Below are the code and all the weights of a small trained network. Each question names an input and a target symbol and asks about switching units off, where a switched-off unit gives its printed mean instead of its output.

import numpy as np


def w(rows, s, z=0):
    codes = np.array(rows[::2]) - 128.0
    scale = np.full(codes.shape[1], s)
    scale[-1] = z or s
    return codes * scale


def f(y):
    return y / 2 * (1 + np.tanh(0.7978845608 * (y + 0.044715 * y**3)))


def softmax(a):
    e = np.exp(a - a.max(-1, keepdims=True))
    return e / e.sum(-1, keepdims=True)


def log_softmax(a):
    a = a - a.max(-1, keepdims=True)
    return a - np.log(np.exp(a).sum(-1, keepdims=True))


def net(x, mask):
    ids = ['ΓΣΩαβδεηθξφψ'.index(c) for c in x.split()]
    T = len(ids)
    res = E[ids] + P[:T]
    r = res
    for j in range(3):
        rows = slice(2 * j, 2 * j + 2)
        q, k, v = (r @ M[0][rows].T for M in (Q, K, V))
        z = softmax(np.where(np.tri(T) > 0, q @ k.T / 2**0.5, -1e9)) @ v
        o = O[0][rows]
        res = res + np.where(mask[j], z, o[:, -1]) @ o[:, :-1]
    y = f(res @ A[0][:, :-1].T + A[0][:, -1])
    res = res + np.where(mask[3:11], y, B[0][:, -1]) @ B[0][:, :-1]
    return log_softmax(res[-1] @ U[:, :-1].T + U[:, -1])


Q, K, V, O, A, B = {}, {}, {}, {}, {}, {}
E = w([
[152,117,108,123,135],'Γ',
[173,144,69,124,127],'Σ',
[124,171,138,94,108],'Ω',
[117,65,200,150,67],'α',
[165,105,118,107,75],'β',
[111,82,67,169,151],'δ',
[121,94,127,192,162],'ε',
[68,114,134,186,163],'η',
[76,114,92,147,119],'θ',
[5,121,123,108,124],'ξ',
[166,126,152,178,138],'φ',
[131,191,149,146,138],'ψ',
],0.019)
P = w([
[154,175,109,123,84],'0',
[171,195,130,174,64],'1',
[158,149,154,137,65],'2',
[50,19,87,35,181],'3',
[179,226,137,213,42],'4',
[155,103,172,108,105],'5',
[46,41,74,27,200],'6',
[178,254,124,220,50],'7',
[135,77,169,88,123],'8',
[41,28,94,38,182],'9',
],0.0067)
Q[0] = w([
[131,143,75,227,174],'h1',
[117,126,136,238,2],'h1',
[217,163,191,195,164],'h2',
[113,107,172,52,171],'h2',
[180,144,161,208,67],'h3',
[90,161,253,90,193],'h3',
],0.0056)
K[0] = w([
[146,182,100,174,147],'h1',
[105,170,223,237,54],'h1',
[253,71,136,186,246],'h2',
[139,167,127,37,160],'h2',
[114,221,156,204,167],'h3',
[187,150,101,147,106],'h3',
],0.0073)
V[0] = w([
[85,157,141,91,28],'h1',
[43,107,11,176,78],'h1',
[65,97,123,98,111],'h2',
[166,41,105,201,123],'h2',
[193,38,196,70,70],'h3',
[125,126,40,2,116],'h3',
],0.0062)
O[0] = w([
[54,220,137,45,77,178],'h1',
[112,91,81,167,76,254],'h1',
[81,122,102,117,155,188],'h2',
[176,61,126,192,61,117],'h2',
[154,40,141,69,90,64],'h3',
[177,181,3,24,141,136],'h3',
],0.0069,0.004)
A[0] = w([
[62,210,227,169,80,38],'n1',
[90,95,94,147,188,145],'n2',
[93,88,149,105,116,59],'n3',
[115,96,53,194,73,184],'n4',
[254,163,134,191,152,26],'n5',
[216,64,125,167,99,212],'n6',
[54,105,197,62,175,58],'n7',
[237,195,184,120,46,253],'n8',
],0.0078,0.0014)
B[0] = w([
[44,70,147,75,198,224],'n1',
[169,125,163,121,74,204],'n2',
[180,140,114,152,149,150],'n3',
[123,147,158,146,63,253],'n4',
[164,69,102,144,212,174],'n5',
[105,131,55,186,148,193],'n6',
[226,109,100,179,133,200],'n7',
[254,85,136,6,154,211],'n8',
],0.0095,0.0047)
U = w([
[202,182,64,122,157,173],'Γ',
[232,167,64,106,119,94],'Σ',
[140,163,154,28,177,209],'Ω',
[149,54,197,77,95,69],'α',
[191,123,155,37,69,100],'β',
[164,150,84,216,82,76],'δ',
[119,132,157,215,199,65],'ε',
[70,160,215,162,110,182],'η',
[102,202,123,144,35,254],'θ',
[1,92,61,63,192,123],'ξ',
[176,51,110,146,240,81],'φ',
[117,93,197,70,224,114],'ψ',
],0.0069,0.0027)

Each question gives the input, a string of symbols that net reads in full, and the target symbol t.
The units are the heads (2 rows each of Q, K, V and O) and the neurons (one row each of A and B). Each row of codes is followed by its name. A weight is (code - 128) times the scale printed after its matrix; where a second scale follows, it is the last column's (O, A, B and U).
mask holds one flag per unit, heads first, then neurons. A switched-off unit (its flag False) gives its mean, the last column of its rows in O or B, instead of its output. The means were averaged over made-up inputs and are rounded, as every weight is.
A unit's drop is (log p(t) with every unit on - log p(t) with that unit switched off) / (log p(t) with every unit on - log p(t) with every unit switched off).
The circuit of an input: a set's keep is (log p(t) with only the set's units on - log p(t) with every unit switched off) / (log p(t) with every unit on - log p(t) with every unit switched off). Starting from all 11 units, units are removed one at a time, each time the one whose removal leaves the highest keep (on an exact tie, the one counted first), for as long as the keep stays at least 0.8.
circuit, biggest first: the units of the circuit, biggest drop first
most important unit: the unit with the biggest drop
k most important neurons: the k neurons with the biggest drops, biggest first
heads that matter: for each layer, one digit per head in row order, 1 if its drop is at least 0.15 and else 0, layers parted by /
drop of u: that unit's drop, to one decimal
input ψ ε ψ α η Σ ξ Ω, target Ω: heads that matter	000
input Σ α ψ, target Ω: circuit, biggest first	(n8 h1 n1)
input Σ θ ψ, target Ω: heads that matter	000
input ξ Γ η η ψ, target ψ: circuit, biggest first	(n1 h3 n8)
input α θ ξ φ η, target η: heads that matter	001
input Γ θ δ ε φ δ, target δ: 2 most important neurons	(n1 n6)
input φ η θ, target η: most important unit	h3
input α δ φ φ φ, target φ: 2 most important neurons	(n5 n8)
input Σ δ δ ξ δ δ α δ, target δ: heads that matter	110
input ε δ φ ξ Σ θ ψ Ω, target Ω: 3 most important neurons	(n8 n1 n7)
input Σ ξ δ, target θ: drop of n7	0.1
input ψ Γ φ, target φ: drop of h2	0.2
input Ω θ δ φ θ δ ξ ξ, target ξ: drop of n1	0.9
input ξ Σ δ, target θ: most important neuron	(n4)
